Here is a tiny trained network, its code and every weight. The questions are about switching its units off for an input and a target symbol, where a switched-off unit gives its printed mean instead of its output.

import numpy as np


def w(rows, s, z=0):
    codes = np.array(rows[::2]) - 128.0
    scale = np.full(codes.shape[1], s)
    scale[-1] = z or s
    return codes * scale


def f(y):
    return y / 2 * (1 + np.tanh(0.7978845608 * (y + 0.044715 * y**3)))


def softmax(a):
    e = np.exp(a - a.max(-1, keepdims=True))
    return e / e.sum(-1, keepdims=True)


def log_softmax(a):
    a = a - a.max(-1, keepdims=True)
    return a - np.log(np.exp(a).sum(-1, keepdims=True))


def net(x, mask):
    ids = ['ΓΛΠΩαβεζθξφψ'.index(c) for c in x.split()]
    T = len(ids)
    res = E[ids] + P[:T]
    u = 0
    for l in range(2):
        q, k, v = (res @ M[l].T for M in (Q, K, V))
        z = softmax(np.where(np.tri(T) > 0, q @ k.T / 3**0.5, -1e9)) @ v
        res = res + np.where(mask[u], z, O[l][:, -1]) @ O[l][:, :-1]
        u += 1
        y = f(res @ A[l][:, :-1].T + A[l][:, -1])
        res = res + np.where(mask[u : u + 4], y, B[l][:, -1]) @ B[l][:, :-1]
        u += 4
    return log_softmax(res[-1] @ U[:, :-1].T + U[:, -1])


Q, K, V, O, A, B = {}, {}, {}, {}, {}, {}
E = w([
[80,135,5],'Γ',
[143,123,95],'Λ',
[167,140,213],'Π',
[38,10,213],'Ω',
[193,164,130],'α',
[200,27,50],'β',
[180,102,39],'ε',
[94,115,139],'ζ',
[130,179,158],'θ',
[135,154,193],'ξ',
[104,162,67],'φ',
[155,59,163],'ψ',
],0.018)
P = w([
[94,154,254],'0',
[79,162,238],'1',
[85,140,189],'2',
[80,128,166],'3',
[85,112,140],'4',
[90,106,135],'5',
[111,70,107],'6',
],0.004)
Q[0] = w([
[137,161,211],'0.h0',
[138,13,147],'0.h0',
[3,122,125],'0.h0',
],0.0061)
K[0] = w([
[251,212,36],'0.h0',
[108,253,147],'0.h0',
[236,116,217],'0.h0',
],0.0049)
V[0] = w([
[83,254,79],'0.h0',
[141,102,163],'0.h0',
[188,154,98],'0.h0',
],0.0094)
O[0] = w([
[29,254,131,2],'0.h0',
[138,96,96,159],'0.h0',
[121,110,207,134],'0.h0',
],0.0075,0.0061)
A[0] = w([
[247,210,221,41],'0.n0',
[82,160,115,5],'0.n1',
[215,202,218,80],'0.n2',
[2,29,45,56],'0.n3',
],0.0092,0.0029)
B[0] = w([
[243,171,136,222],'0.n0',
[129,245,145,111],'0.n1',
[111,162,109,206],'0.n2',
[179,238,223,255],'0.n3',
],0.013,0.0051)
Q[1] = w([
[142,113,160],'1.h0',
[150,117,173],'1.h0',
[3,96,216],'1.h0',
],0.0059)
K[1] = w([
[163,133,147],'1.h0',
[168,122,152],'1.h0',
[134,157,1],'1.h0',
],0.0059)
V[1] = w([
[124,152,74],'1.h0',
[172,75,127],'1.h0',
[121,76,254],'1.h0',
],0.01)
O[1] = w([
[163,122,81,58],'1.h0',
[107,253,56,233],'1.h0',
[46,107,229,255],'1.h0',
],0.0053,0.0097)
A[1] = w([
[2,76,40,254],'1.n0',
[57,120,60,114],'1.n1',
[138,146,179,4],'1.n2',
[162,159,1,234],'1.n3',
],0.0087,0.0046)
B[1] = w([
[73,58,180,142],'1.n0',
[61,128,7,117],'1.n1',
[119,90,31,168],'1.n2',
[54,110,53,253],'1.n3',
],0.017,0.0051)
U = w([
[171,182,23,133],'Γ',
[219,48,48,224],'Λ',
[250,157,104,3],'Π',
[127,143,118,28],'Ω',
[104,243,120,79],'α',
[110,91,32,62],'β',
[159,166,141,107],'ε',
[156,80,184,112],'ζ',
[125,188,117,151],'θ',
[80,149,217,237],'ξ',
[49,183,100,210],'φ',
[87,104,115,152],'ψ',
],0.011,0.0055)

Each question gives the input, a string of symbols that net reads in full, and the target symbol t.
The units are the heads (3 rows each of Q, K, V and O) and the neurons (one row each of A and B). Each row of codes is followed by its name. A weight is (code - 128) times the scale printed after its matrix; where a second scale follows, it is the last column's (O, A, B and U).
mask holds one flag per unit, layer by layer, with each layer's heads first. A switched-off unit (its flag False) gives its mean, the last column of its rows in O or B, instead of its output. The means were averaged over made-up inputs and are rounded, as every weight is.
A unit's drop is (log p(t) with every unit on - log p(t) with that unit switched off) / (log p(t) with every unit on - log p(t) with every unit switched off).
The circuit of an input: a set's keep is (log p(t) with only the set's units on - log p(t) with every unit switched off) / (log p(t) with every unit on - log p(t) with every unit switched off). Starting from all 10 units, units are removed one at a time, each time the one whose removal leaves the highest keep (on an exact tie, the one counted first), for as long as the keep stays at least 0.8.
units of the circuit, in order: the units of the circuit, biggest drop first
top k neurons: the k neurons with the biggest drops, biggest first
top k neurons in layer l: the k neurons of layer l with the biggest drops, biggest first
drop when u is switched off: that unit's drop, to one decimal
input β α Ω ε Λ β φ, target ξ: top neuron in layer 0 : 0.n3
input φ Π α Ω ξ β β, target ζ: units of the circuit, in order : 1.h0; 0.n3
input Ω Λ ξ β ε, target ξ: units of the circuit, in order : 1.h0; 0.n3
input Ω β α, target ξ: top 3 neurons : 0.n3; 0.n2; 1.n3
input β Γ β Π β α ε, target β: units of the circuit, in order : 1.n3; 1.h0; 0.n0
input ξ β Π β α Ω Π, target ζ: top 2 neurons in layer 1 : 1.n2; 1.n3
input Ω α Π φ Π Γ, target ξ: units of the circuit, in order : 0.n3; 1.h0
input φ φ α, target Γ: top 3 neurons : 1.n3; 0.n0; 0.n3
input θ ε Π Ω ψ β, target ξ: top 2 neurons : 0.n3; 0.n0
input φ ξ α β β α, target Λ: units of the circuit, in order : 1.h0; 0.n3
input Π Γ Π α α, target Γ: top 2 neurons in layer 1 : 1.n3; 1.n0
input α Π ε ζ Π β Γ, target α: top 2 neurons : 0.n3; 0.n0
input β β β β β Ω θ, target ξ: top 2 neurons : 0.n3; 1.n3
input β Ω ζ Λ, target ξ: top neuron : 0.n3
input α β Ω α, target ζ: top 2 neurons : 0.n3; 0.n0
input β β Π ε, target β: top 2 neurons in layer 0 : 0.n3; 0.n0
input φ φ β Ω α, target ξ: drop when 1.h0 is switched off : 1.8
input ξ Λ φ Ω Γ, target ξ: drop when 1.n2 is switched off : -0.1
input Ω β ε β, target ζ: drop when 0.h0 is switched off : 0.1
